Below is a small trained network, with its code and all its weights. Each question gives an input and a class and asks what happens when units are switched off, that is, made to give their printed mean instead of their output.

import numpy as np


def w(rows, s, z=0):
    codes = np.array(rows[::2]) - 128.0
    scale = np.full(codes.shape[1], s)
    scale[-1] = z or s
    return codes * scale


def f(y):
    return y / 2 * (1 + np.tanh(0.7978845608 * (y + 0.044715 * y**3)))


def log_softmax(a):
    a = a - a.max(-1, keepdims=True)
    return a - np.log(np.exp(a).sum(-1, keepdims=True))


def net(x, mask):
    res = np.array(x, float).reshape(1, 4) / 4 @ E
    y = f(res @ A[0][:, :-1].T + A[0][:, -1])
    res = res + np.where(mask, y, B[0][:, -1]) @ B[0][:, :-1]
    return log_softmax(res[-1] @ U[:, :-1].T + U[:, -1])


A, B = {}, {}
E = w([
[66,185,102,111,223,41],'x0',
[220,208,192,208,152,110],'x1',
[2,146,175,191,142,221],'x2',
[92,114,60,221,68,58],'x3',
],0.0079)
A[0] = w([
[131,152,152,137,200,93,32],'N0',
[187,108,113,114,129,79,70],'N1',
[189,87,133,108,155,83,65],'N2',
[115,105,35,205,97,89,135],'N3',
[146,15,168,197,80,129,74],'N4',
[178,134,167,194,165,115,108],'N5',
[143,164,171,150,103,98,31],'N6',
[82,118,143,178,153,149,3],'N7',
[194,95,109,217,47,173,140],'N8',
[183,76,55,119,143,51,74],'N9',
[95,119,96,229,57,68,114],'N10',
[77,151,157,114,160,56,47],'N11',
[86,164,151,98,124,74,28],'N12',
[180,200,195,209,137,84,93],'N13',
[110,198,81,124,201,113,74],'N14',
[182,145,100,114,99,86,90],'N15',
[200,162,148,218,103,135,157],'N16',
[109,74,139,110,168,74,5],'N17',
[47,136,178,189,130,141,49],'N18',
[192,245,190,155,108,161,102],'N19',
[69,149,148,188,138,208,109],'N20',
[184,129,84,116,104,73,116],'N21',
[130,170,202,44,196,141,120],'N22',
[75,161,80,179,159,26,93],'N23',
[168,60,165,131,95,192,82],'N24',
[66,23,69,46,101,167,132],'N25',
[96,163,82,200,125,144,110],'N26',
],0.011,0.0038)
B[0] = w([
[126,199,66,120,77,118,158],'N0',
[179,65,124,219,176,154,172],'N1',
[166,104,179,158,92,143,171],'N2',
[146,184,148,57,203,4,214],'N3',
[151,180,105,108,9,163,182],'N4',
[18,108,90,172,151,36,172],'N5',
[64,68,95,160,151,137,136],'N6',
[131,61,109,149,79,187,161],'N7',
[123,242,87,110,83,198,218],'N8',
[157,84,132,222,154,165,206],'N9',
[184,158,165,64,230,119,227],'N10',
[104,115,77,100,16,197,171],'N11',
[113,73,65,112,12,165,143],'N12',
[34,77,62,145,122,96,210],'N13',
[144,141,73,113,12,214,184],'N14',
[192,90,178,199,119,189,171],'N15',
[104,167,93,134,141,55,204],'N16',
[99,79,71,163,40,173,138],'N17',
[173,78,193,235,157,193,207],'N18',
[55,92,60,150,197,52,205],'N19',
[194,70,232,172,155,160,227],'N20',
[173,93,197,195,95,134,189],'N21',
[204,209,163,31,130,125,217],'N22',
[174,254,100,65,72,211,224],'N23',
[157,230,48,86,60,149,190],'N24',
[34,100,43,155,190,27,255],'N25',
[140,125,164,199,203,138,184],'N26',
],0.0076,0.0093)
U = w([
[11,52,50,116,125,76,92],'0',
[104,180,88,79,48,183,2],'1',
[146,19,187,166,112,165,37],'2',
[133,166,133,41,146,113,247],'3',
],0.012,0.0038)

Each question gives the input, the list of numbers given to net, and the class t.
The units are the neurons (one row each of A and B). Each row of codes is followed by its name. A weight is (code - 128) times the scale printed after its matrix; where a second scale follows, it is the last column's (A, B and U).
mask holds one flag per neuron, in row order. A switched-off neuron (its flag False) gives its mean, the last column of its row in B, instead of its output. The means were averaged over made-up inputs and are rounded, as every weight is.
A unit's drop is (log p(t) with every unit on - log p(t) with that unit switched off) / (log p(t) with every unit on - log p(t) with every unit switched off).
The circuit of an input: a set's keep is (log p(t) with only the set's units on - log p(t) with every unit switched off) / (log p(t) with every unit on - log p(t) with every unit switched off). Starting from the 12 units with the biggest drops (on a tie, the unit counted first), units are removed one at a time, each time the one whose removal leaves the highest keep (on an exact tie, the one counted first), for as long as the keep stays at least 0.8.
circuit, biggest first: the units of the circuit, biggest drop first
top k neurons: the k neurons with the biggest drops, biggest first
drop of u: that unit's drop, to one decimal
input [-8,5,-2,-3], class 1: circuit, biggest first -> N8
input [-4,-5,4,6], class 3: circuit, biggest first -> N10; N3
input [6,-5,5,-4], class 1: circuit, biggest first -> N14; N11
input [6,-4,4,7], class 3: circuit, biggest first -> N3; N10
input [-8,8,-7,3], class 0: top 4 neurons -> N19; N13; N5; N16
input [-1,0,-7,7], class 2: top 3 neurons -> N9; N21; N15
input [-4,-7,5,8], class 3: top 2 neurons -> N10; N3
input [4,-4,-2,-4], class 0: top 3 neurons -> N23; N10; N25
input [-7,7,-2,5], class 0: top 3 neurons -> N19; N13; N5
input [-3,7,-7,2], class 0: top 2 neurons -> N13; N19
input [2,5,6,-4], class 2: top 2 neurons -> N20; N25
input [-7,1,-6,8], class 3: top 3 neurons -> N3; N10; N8
input [2,-6,-6,7], class 3: top 3 neurons -> N3; N23; N10
input [4,6,-4,3], class 0: circuit, biggest first -> N13
input [-4,-1,4,6], class 3: circuit, biggest first -> N10; N3
input [-3,-2,4,5], class 3: circuit, biggest first -> N3; N10
input [6,2,-1,-5], class 1: circuit, biggest first -> N14; N3
input [-5,8,-6,-8], class 0: top 3 neurons -> N19; N13; N5
input [8,5,3,-6], class 1: drop of N22 -> 0.1
input [8,-6,8,2], class 1: circuit, biggest first -> N23
